Below are the code and all the weights of a small trained network. Each question names an input and a class and asks about switching units off, where a switched-off unit gives its printed mean instead of its output.

import numpy as np


def w(rows, s, z=0):
    codes = np.array(rows[::2]) - 128.0
    scale = np.full(codes.shape[1], s)
    scale[-1] = z or s
    return codes * scale


def f(y):
    return np.maximum(y, 0)


def log_softmax(a):
    a = a - a.max(-1, keepdims=True)
    return a - np.log(np.exp(a).sum(-1, keepdims=True))


def net(x, mask):
    res = np.array(x, float).reshape(1, 7) / 4 @ E
    y = f(res @ A[0][:, :-1].T + A[0][:, -1])
    res = res + np.where(mask, y, B[0][:, -1]) @ B[0][:, :-1]
    return log_softmax(res[-1] @ U[:, :-1].T + U[:, -1])


A, B = {}, {}
E = w([
[144,181,106,187,208,30],'x0',
[107,112,72,37,183,9],'x1',
[216,102,53,134,130,155],'x2',
[102,183,119,160,46,118],'x3',
[55,71,121,193,77,57],'x4',
[109,185,140,109,179,105],'x5',
[50,190,86,84,193,142],'x6',
],0.012)
A[0] = w([
[81,81,2,181,76,28,209],'neuron 1',
[129,112,253,133,62,192,233],'neuron 2',
[44,216,148,202,134,109,193],'neuron 3',
[137,190,37,53,125,181,252],'neuron 4',
[60,118,187,169,44,158,106],'neuron 5',
[224,153,67,147,141,162,79],'neuron 6',
],0.0073,0.0025)
B[0] = w([
[89,37,88,168,116,60,207],'neuron 1',
[142,157,203,115,73,163,252],'neuron 2',
[98,188,150,215,176,94,209],'neuron 3',
[107,148,2,65,80,152,216],'neuron 4',
[61,119,207,159,56,131,220],'neuron 5',
[163,116,75,114,171,164,189],'neuron 6',
],0.0094,0.012)
U = w([
[140,40,113,176,88,86,90],'0',
[97,123,173,160,55,176,123],'1',
[128,161,130,58,85,97,183],'2',
[250,97,166,162,127,159,253],'3',
[109,185,125,119,117,133,39],'4',
[91,111,135,36,183,75,168],'5',
[150,100,93,90,118,192,95],'6',
[97,199,135,177,161,95,113],'7',
],0.016,0.0044)

Each question gives the input, the list of numbers given to net, and the class t.
The units are the neurons (one row each of A and B). Each row of codes is followed by its name. A weight is (code - 128) times the scale printed after its matrix; where a second scale follows, it is the last column's (A, B and U).
mask holds one flag per neuron, in row order. A switched-off neuron (its flag False) gives its mean, the last column of its row in B, instead of its output. The means were averaged over made-up inputs and are rounded, as every weight is.
A unit's drop is (log p(t) with every unit on - log p(t) with that unit switched off) / (log p(t) with every unit on - log p(t) with every unit switched off).
The circuit of an input: a set's keep is (log p(t) with only the set's units on - log p(t) with every unit switched off) / (log p(t) with every unit on - log p(t) with every unit switched off). Starting from all 6 units, units are removed one at a time, each time the one whose removal leaves the highest keep (on an exact tie, the one counted first), for as long as the keep stays at least 0.8.
circuit, biggest first: the units of the circuit, biggest drop first
top k neurons: the k neurons with the biggest drops, biggest first
drop of u: that unit's drop, to one decimal
input [-1,-3,4,4,7,-3,3], class 0: circuit, biggest first : neuron 1
input [1,4,7,3,-3,6,3], class 6: circuit, biggest first : neuron 4; neuron 6; neuron 3
input [6,-5,7,0,-5,7,6], class 6: circuit, biggest first : neuron 4; neuron 6
input [2,-7,1,-5,-6,5,4], class 6: circuit, biggest first : neuron 4; neuron 6
input [-4,2,1,4,-7,-8,-4], class 6: circuit, biggest first : neuron 4; neuron 3
input [6,-6,0,-3,6,6,-6], class 7: top 2 neurons : neuron 3; neuron 4
input [5,8,8,-7,-8,-2,-5], class 6: circuit, biggest first : neuron 4; neuron 6
input [2,3,5,4,-7,7,5], class 6: top 2 neurons : neuron 4; neuron 6
input [-3,-3,3,2,7,-8,-8], class 1: top 2 neurons : neuron 2; neuron 5
input [-1,2,-3,4,4,-3,2], class 0: top 2 neurons : neuron 1; neuron 2
input [3,-2,2,8,-2,3,-7], class 3: top 2 neurons : neuron 4; neuron 6
input [0,1,3,-1,-4,4,5], class 6: top 2 neurons : neuron 4; neuron 3
input [-4,-6,4,6,-8,-1,1], class 6: drop of neuron 2 : 0.0
input [-1,8,-5,-5,6,6,-7], class 0: drop of neuron 1 : 1.3
input [4,7,0,7,7,-4,8], class 0: drop of neuron 1 : 2.3
